Here is a tiny trained network, its code and every weight. The questions are about switching its units off for an input and a target symbol, where a switched-off unit gives its printed mean instead of its output.

import numpy as np


def w(rows, s, z=0):
    codes = np.array(rows[::2]) - 128.0
    scale = np.full(codes.shape[1], s)
    scale[-1] = z or s
    return codes * scale


def norm(h):
    return h / np.sqrt((h * h).mean(-1, keepdims=True) + 1e-5)


def f(y):
    return np.maximum(y, 0)


def softmax(a):
    e = np.exp(a - a.max(-1, keepdims=True))
    return e / e.sum(-1, keepdims=True)


def log_softmax(a):
    a = a - a.max(-1, keepdims=True)
    return a - np.log(np.exp(a).sum(-1, keepdims=True))


def net(x, mask):
    ids = ['βγδμπσφψ'.index(c) for c in x.split()]
    T = len(ids)
    res = E[ids] + P[:T]
    r = norm(res)
    for j in range(2):
        rows = slice(4 * j, 4 * j + 4)
        q, k, v = (r @ M[0][rows].T for M in (Q, K, V))
        z = softmax(np.where(np.tri(T) > 0, q @ k.T / 4**0.5, -1e9)) @ v
        o = O[0][rows]
        res = res + np.where(mask[j], z, o[:, -1]) @ o[:, :-1]
    y = f(norm(res) @ A[0][:, :-1].T + A[0][:, -1])
    res = res + np.where(mask[2:6], y, B[0][:, -1]) @ B[0][:, :-1]
    return log_softmax(norm(res)[-1] @ U[:, :-1].T + U[:, -1])


Q, K, V, O, A, B = {}, {}, {}, {}, {}, {}
E = w([
[148,44,36,119,151,104],'β',
[193,82,95,2,123,137],'γ',
[195,75,130,128,228,126],'δ',
[161,118,154,55,206,78],'μ',
[233,123,200,137,103,121],'π',
[188,154,118,197,51,201],'σ',
[124,64,127,133,55,64],'φ',
[66,81,166,189,107,159],'ψ',
],0.009)
P = w([
[157,18,131,5,107,230],'0',
[143,51,122,18,113,196],'1',
[130,64,137,48,110,187],'2',
[145,82,129,62,130,155],'3',
[140,91,128,80,133,133],'4',
[144,106,126,99,140,118],'5',
[151,115,128,119,145,105],'6',
[154,126,130,139,157,84],'7',
[145,140,126,167,150,78],'8',
[150,153,131,178,159,57],'9',
[149,165,129,195,165,33],'10',
[143,180,133,211,156,28],'11',
[140,187,127,232,164,2],'12',
],0.0044)
Q[0] = w([
[199,182,99,123,139,89],'head 1',
[81,189,123,124,96,188],'head 1',
[88,167,132,126,172,82],'head 1',
[7,176,106,32,160,170],'head 1',
[55,116,193,105,105,196],'head 2',
[105,69,96,117,146,86],'head 2',
[158,21,115,123,243,57],'head 2',
[130,57,109,95,173,11],'head 2',
],0.017)
K[0] = w([
[170,164,110,125,123,61],'head 1',
[168,42,101,149,84,145],'head 1',
[159,162,71,73,155,168],'head 1',
[182,72,148,4,134,200],'head 1',
[56,85,188,130,85,138],'head 2',
[106,127,151,186,169,113],'head 2',
[105,194,167,198,108,67],'head 2',
[103,127,121,207,125,65],'head 2',
],0.015)
V[0] = w([
[178,136,152,39,2,63],'head 1',
[227,45,52,137,203,170],'head 1',
[132,161,73,129,101,212],'head 1',
[44,47,54,130,123,77],'head 1',
[42,199,70,152,213,122],'head 2',
[133,163,51,93,64,69],'head 2',
[75,93,172,149,49,111],'head 2',
[118,97,159,139,161,36],'head 2',
],0.0063)
O[0] = w([
[141,190,3,96,97,96,148],'head 1',
[47,213,120,92,208,38,206],'head 1',
[174,197,164,227,123,139,67],'head 1',
[103,86,93,206,196,141,157],'head 1',
[201,135,148,23,145,171,3],'head 2',
[140,152,57,153,168,123,97],'head 2',
[116,36,160,157,126,193,158],'head 2',
[28,126,62,72,90,183,161],'head 2',
],0.0053,0.0057)
A[0] = w([
[98,91,149,105,233,200,3],'neuron 1',
[192,100,101,1,136,95,221],'neuron 2',
[129,52,121,127,92,25,220],'neuron 3',
[243,82,33,62,223,134,99],'neuron 4',
],0.0083,0.0006)
B[0] = w([
[184,96,67,161,193,119,182],'neuron 1',
[35,103,184,212,120,143,230],'neuron 2',
[191,117,134,19,80,77,253],'neuron 3',
[193,202,133,139,108,255,238],'neuron 4',
],0.0087,0.0071)
U = w([
[142,16,197,183,130,155,204],'β',
[62,170,164,92,112,218,102],'γ',
[158,99,21,95,126,132,233],'δ',
[126,192,116,233,102,147,122],'μ',
[206,207,204,146,96,62,206],'π',
[163,160,111,173,254,138,5],'σ',
[74,92,122,108,59,31,52],'φ',
[61,138,184,78,212,104,130],'ψ',
],0.0093,0.0029)

Each question gives the input, a string of symbols that net reads in full, and the target symbol t.
The units are the heads (4 rows each of Q, K, V and O) and the neurons (one row each of A and B). Each row of codes is followed by its name. A weight is (code - 128) times the scale printed after its matrix; where a second scale follows, it is the last column's (O, A, B and U).
mask holds one flag per unit, heads first, then neurons. A switched-off unit (its flag False) gives its mean, the last column of its rows in O or B, instead of its output. The means were averaged over made-up inputs and are rounded, as every weight is.
A unit's drop is (log p(t) with every unit on - log p(t) with that unit switched off) / (log p(t) with every unit on - log p(t) with every unit switched off).
The circuit of an input: a set's keep is (log p(t) with only the set's units on - log p(t) with every unit switched off) / (log p(t) with every unit on - log p(t) with every unit switched off). Starting from all 6 units, units are removed one at a time, each time the one whose removal leaves the highest keep (on an exact tie, the one counted first), for as long as the keep stays at least 0.8.
units of the circuit, in order: the units of the circuit, biggest drop first
k most important neurons: the k neurons with the biggest drops, biggest first
heads that matter: for each layer, one digit per head in row order, 1 if its drop is at least 0.15 and else 0, layers parted by /
drop when u is switched off: that unit's drop, to one decimal
input δ σ ψ μ μ, target β: 3 most important neurons : neuron 2; neuron 1; neuron 4
input β β φ γ π π φ δ, target δ: most important neuron : neuron 2
input γ δ γ β β σ γ β π γ γ, target φ: heads that matter : 01
input δ σ φ σ μ π μ, target φ: units of the circuit, in order : head 2; neuron 4
input φ ψ β δ μ ψ σ μ β γ β β β, target σ: units of the circuit, in order : head 1; head 2; neuron 4
input π γ γ, target φ: units of the circuit, in order : head 2; neuron 2; head 1
input β μ σ ψ μ μ σ σ σ γ, target π: heads that matter : 01
input δ ψ σ γ φ π, target δ: heads that matter : 11
input π ψ β β φ β φ ψ μ σ δ, target π: heads that matter : 11
input γ δ φ δ β π, target φ: units of the circuit, in order : neuron 4; head 2
input β β σ β γ σ ψ γ γ μ γ γ μ, target γ: units of the circuit, in order : head 2; neuron 4; neuron 2
input π β σ γ, target π: units of the circuit, in order : head 2; head 1
input ψ μ γ β γ π β, target φ: heads that matter : 01
input μ δ σ μ β δ μ μ σ, target π: heads that matter : 11
input β β β μ μ β β π σ ψ μ π, target β: heads that matter : 10
input ψ ψ μ ψ β β μ σ σ φ δ, target δ: units of the circuit, in order : neuron 2
input β μ β β, target γ: units of the circuit, in order : neuron 4; head 2; neuron 2
input β ψ ψ γ μ ψ β δ β β π β, target φ: units of the circuit, in order : head 2; neuron 1
input γ μ δ β β σ β β δ ψ φ, target β: drop when head 1 is switched off : 1.6
input μ φ π φ φ, target δ: drop when head 1 is switched off : 0.6
input γ ψ β β γ π β β σ φ ψ φ ψ, target β: drop when head 1 is switched off : 0.9
input μ β δ, target σ: 3 most important neurons : neuron 1; neuron 4; neuron 3
